Here is a tiny trained network, its code and every weight. The questions are about switching its units off for an input and a class, where a switched-off unit gives its printed mean instead of its output.

import numpy as np


def w(rows, s, z=0):
    codes = np.array(rows[::2]) - 128.0
    scale = np.full(codes.shape[1], s)
    scale[-1] = z or s
    return codes * scale


def norm(h):
    return h / np.sqrt((h * h).mean(-1, keepdims=True) + 1e-5)


def f(y):
    return y / 2 * (1 + np.tanh(0.7978845608 * (y + 0.044715 * y**3)))


def log_softmax(a):
    a = a - a.max(-1, keepdims=True)
    return a - np.log(np.exp(a).sum(-1, keepdims=True))


def net(x, mask):
    res = np.array(x, float).reshape(1, 8) / 4 @ E
    u = 0
    for l in range(2):
        y = f(norm(res) @ A[l][:, :-1].T + A[l][:, -1])
        res = res + np.where(mask[u : u + 16], y, B[l][:, -1]) @ B[l][:, :-1]
        u += 16
    return log_softmax(norm(res)[-1] @ U[:, :-1].T + U[:, -1])


A, B = {}, {}
E = w([
[123,166,93,38,151,142,184,178],'x0',
[58,162,159,142,105,69,100,208],'x1',
[131,126,128,130,131,132,124,132],'x2',
[131,123,130,129,124,128,125,129],'x3',
[87,151,166,55,148,149,68,84],'x4',
[54,55,80,127,230,35,151,89],'x5',
[45,125,2,135,47,180,104,90],'x6',
[62,21,190,131,134,226,178,170],'x7',
],0.0035)
A[0] = w([
[128,172,77,36,163,146,190,211,71],'L0N1',
[57,157,165,147,77,66,104,210,89],'L0N2',
[185,101,45,226,92,97,254,205,123],'L0N3',
[136,75,159,242,107,117,28,85,130],'L0N4',
[72,133,143,150,91,92,111,186,3],'L0N5',
[55,148,163,131,78,62,105,207,68],'L0N6',
[231,72,87,105,137,183,184,6,85],'L0N7',
[135,165,73,38,165,147,182,213,64],'L0N8',
[172,147,222,126,182,105,132,148,78],'L0N9',
[175,128,203,140,194,80,144,103,95],'L0N10',
[52,140,156,154,79,53,95,229,118],'L0N11',
[128,169,60,33,155,154,192,216,95],'L0N12',
[135,78,170,241,109,105,37,107,74],'L0N13',
[71,139,149,115,96,75,92,203,41],'L0N14',
[60,173,171,11,165,164,66,64,99],'L0N15',
[139,116,132,141,123,130,134,129,13],'L0N16',
],0.0049,0.0051)
B[0] = w([
[117,121,157,127,102,127,158,32,145],'L0N1',
[179,124,100,127,166,179,132,94,181],'L0N2',
[117,99,201,119,129,146,2,65,243],'L0N3',
[120,153,148,42,123,131,194,77,255],'L0N4',
[104,144,102,159,149,190,108,77,76],'L0N5',
[170,126,94,142,178,194,137,79,155],'L0N6',
[123,194,123,142,230,201,116,130,206],'L0N7',
[114,124,152,130,106,128,153,48,135],'L0N8',
[159,74,93,94,114,115,145,152,169],'L0N9',
[158,96,94,80,104,135,141,156,181],'L0N10',
[189,135,119,127,191,188,144,81,236],'L0N11',
[132,125,167,130,108,122,153,49,173],'L0N12',
[110,140,145,66,109,150,178,43,176],'L0N13',
[135,127,94,145,158,183,129,86,111],'L0N14',
[181,70,164,232,109,128,76,93,208],'L0N15',
[94,110,94,139,107,160,112,92,48],'L0N16',
],0.0075,0.002)
A[1] = w([
[210,202,53,57,126,50,78,87,168],'L1N1',
[101,135,126,151,146,109,133,137,55],'L1N2',
[71,41,154,133,123,199,154,183,80],'L1N3',
[144,128,103,31,104,151,122,137,151],'L1N4',
[92,35,177,87,137,212,173,135,199],'L1N5',
[55,117,3,131,72,166,104,109,80],'L1N6',
[64,89,93,160,198,50,145,123,47],'L1N7',
[168,202,177,145,45,177,125,193,97],'L1N8',
[57,117,51,152,45,176,119,81,75],'L1N9',
[70,82,118,163,208,40,153,113,90],'L1N10',
[71,137,35,148,86,185,73,94,107],'L1N11',
[191,203,192,138,61,190,137,150,184],'L1N12',
[133,175,91,177,219,215,156,118,3],'L1N13',
[83,98,106,152,206,55,148,100,65],'L1N14',
[123,135,142,142,127,121,145,120,92],'L1N15',
[128,80,192,157,111,133,5,84,30],'L1N16',
],0.0048,0.002)
B[1] = w([
[15,137,170,229,112,159,192,196,254],'L1N1',
[156,158,160,115,107,165,114,125,105],'L1N2',
[122,254,106,184,110,83,129,133,167],'L1N3',
[118,78,111,156,158,89,152,123,151],'L1N4',
[130,234,73,175,95,43,109,144,248],'L1N5',
[229,105,220,72,171,89,173,215,161],'L1N6',
[153,142,104,86,41,233,90,138,155],'L1N7',
[82,67,42,78,132,149,119,108,170],'L1N8',
[205,99,219,64,172,61,184,164,170],'L1N9',
[145,123,82,80,36,230,85,133,174],'L1N10',
[203,98,198,106,193,90,161,174,178],'L1N11',
[56,67,43,86,156,127,113,113,226],'L1N12',
[165,181,82,142,199,112,108,142,148],'L1N13',
[135,131,99,102,72,206,109,140,164],'L1N14',
[122,137,134,115,123,132,119,125,119],'L1N15',
[136,49,93,194,124,68,104,127,169],'L1N16',
],0.0054,0.0036)
U = w([
[120,123,120,129,130,108,131,130,250],'0',
[223,82,194,41,156,64,178,227,101],'1',
[172,191,94,147,235,226,120,101,96],'2',
[86,152,190,75,59,111,207,1,92],'3',
[77,75,11,39,51,203,70,169,93],'4',
[40,227,125,242,89,65,140,204,83],'5',
[154,46,187,201,112,95,2,87,75],'6',
[118,119,114,134,142,112,131,121,167],'7',
],0.0081,0.012)

Each question gives the input, the list of numbers given to net, and the class t.
The units are the neurons (one row each of A and B). Each row of codes is followed by its name. A weight is (code - 128) times the scale printed after its matrix; where a second scale follows, it is the last column's (A, B and U).
mask holds one flag per neuron, layer by layer. A switched-off neuron (its flag False) gives its mean, the last column of its row in B, instead of its output. The means were averaged over made-up inputs and are rounded, as every weight is.
A unit's drop is (log p(t) with every unit on - log p(t) with that unit switched off) / (log p(t) with every unit on - log p(t) with every unit switched off).
The circuit of an input: a set's keep is (log p(t) with only the set's units on - log p(t) with every unit switched off) / (log p(t) with every unit on - log p(t) with every unit switched off). Starting from the 12 units with the biggest drops (on a tie, the unit counted first), units are removed one at a time, each time the one whose removal leaves the highest keep (on an exact tie, the one counted first), for as long as the keep stays at least 0.8.
units of the circuit, in order: the units of the circuit, biggest drop first
most important unit: the unit with the biggest drop
top k neurons: the k neurons with the biggest drops, biggest first
top k neurons in layer l: the k neurons of layer l with the biggest drops, biggest first
input [7,-3,-1,7,5,-8,2,-6], class 4: top 3 neurons in layer 1	[L1N12, L1N8, L1N5]
input [2,-1,3,7,-6,2,2,-8], class 5: most important unit	L1N1
input [0,8,4,-4,-8,-4,8,3], class 1: units of the circuit, in order	[L1N9, L1N6]
input [7,-5,-6,4,-3,-6,6,3], class 3: units of the circuit, in order	[L0N12, L0N1]
input [-4,2,-5,6,-5,-8,5,-7], class 4: units of the circuit, in order	[L1N8, L1N12]
input [8,-7,-3,4,0,-5,1,2], class 3: top 4 neurons in layer 0	[L0N12, L0N1, L0N8, L0N11]
input [-7,-6,1,-4,8,6,7,-5], class 6: units of the circuit, in order	[L0N15, L1N16]
input [8,8,-3,1,1,2,-7,4], class 2: units of the circuit, in order	[L0N11, L0N6, L0N2]
input [-1,-7,-7,2,-7,-5,5,-8], class 5: units of the circuit, in order	[L1N1, L0N11]
input [8,-8,-5,7,-7,7,-7,3], class 2: units of the circuit, in order	[L0N7, L1N9]
input [-5,-8,3,-5,7,-3,5,-3], class 2: top 2 neurons	[L0N7, L0N3]
input [2,5,-1,1,-8,-4,-2,7], class 6: top 2 neurons	[L0N3, L1N1]
input [-7,3,-6,4,-6,2,6,5], class 3: units of the circuit, in order	[L0N4, L0N13]
input [-3,2,4,4,-7,3,6,-4], class 6: units of the circuit, in order	[L0N3]
input [8,1,-6,5,0,-7,6,8], class 3: top 3 neurons	[L0N12, L0N1, L0N8]
input [4,6,-8,3,-5,6,8,7], class 1: top 2 neurons	[L1N6, L1N9]
input [-5,1,-6,-4,-4,-3,0,7], class 5: top 2 neurons	[L1N5, L1N3]
input [5,2,-4,-3,7,-7,5,8], class 5: units of the circuit, in order	[L1N3, L1N5]
input [4,-3,7,3,7,-8,3,-6], class 4: top 4 neurons	[L1N8, L1N12, L0N3, L1N5]
input [7,8,7,-7,6,2,0,-7], class 2: units of the circuit, in order	[L0N11, L0N6]
input [5,-4,-2,0,-8,-5,7,-2], class 6: units of the circuit, in order	[L0N3, L0N4]
input [3,-1,-2,-4,8,-5,3,-1], class 6: units of the circuit, in order	[L0N15]
input [-1,-5,4,-2,6,6,-6,8], class 5: top 3 neurons	[L1N5, L1N3, L0N3]
input [8,8,-5,5,7,-7,-4,-2], class 2: top 3 neurons	[L0N11, L0N6, L0N2]
input [4,-2,-6,4,1,-8,1,-6], class 4: top 2 neurons	[L1N8, L1N12]
input [1,-6,2,6,-7,-5,1,0], class 6: top 3 neurons	[L0N3, L1N16, L0N11]
input [-8,-1,2,0,-1,-7,-2,0], class 3: top 2 neurons	[L0N4, L0N13]
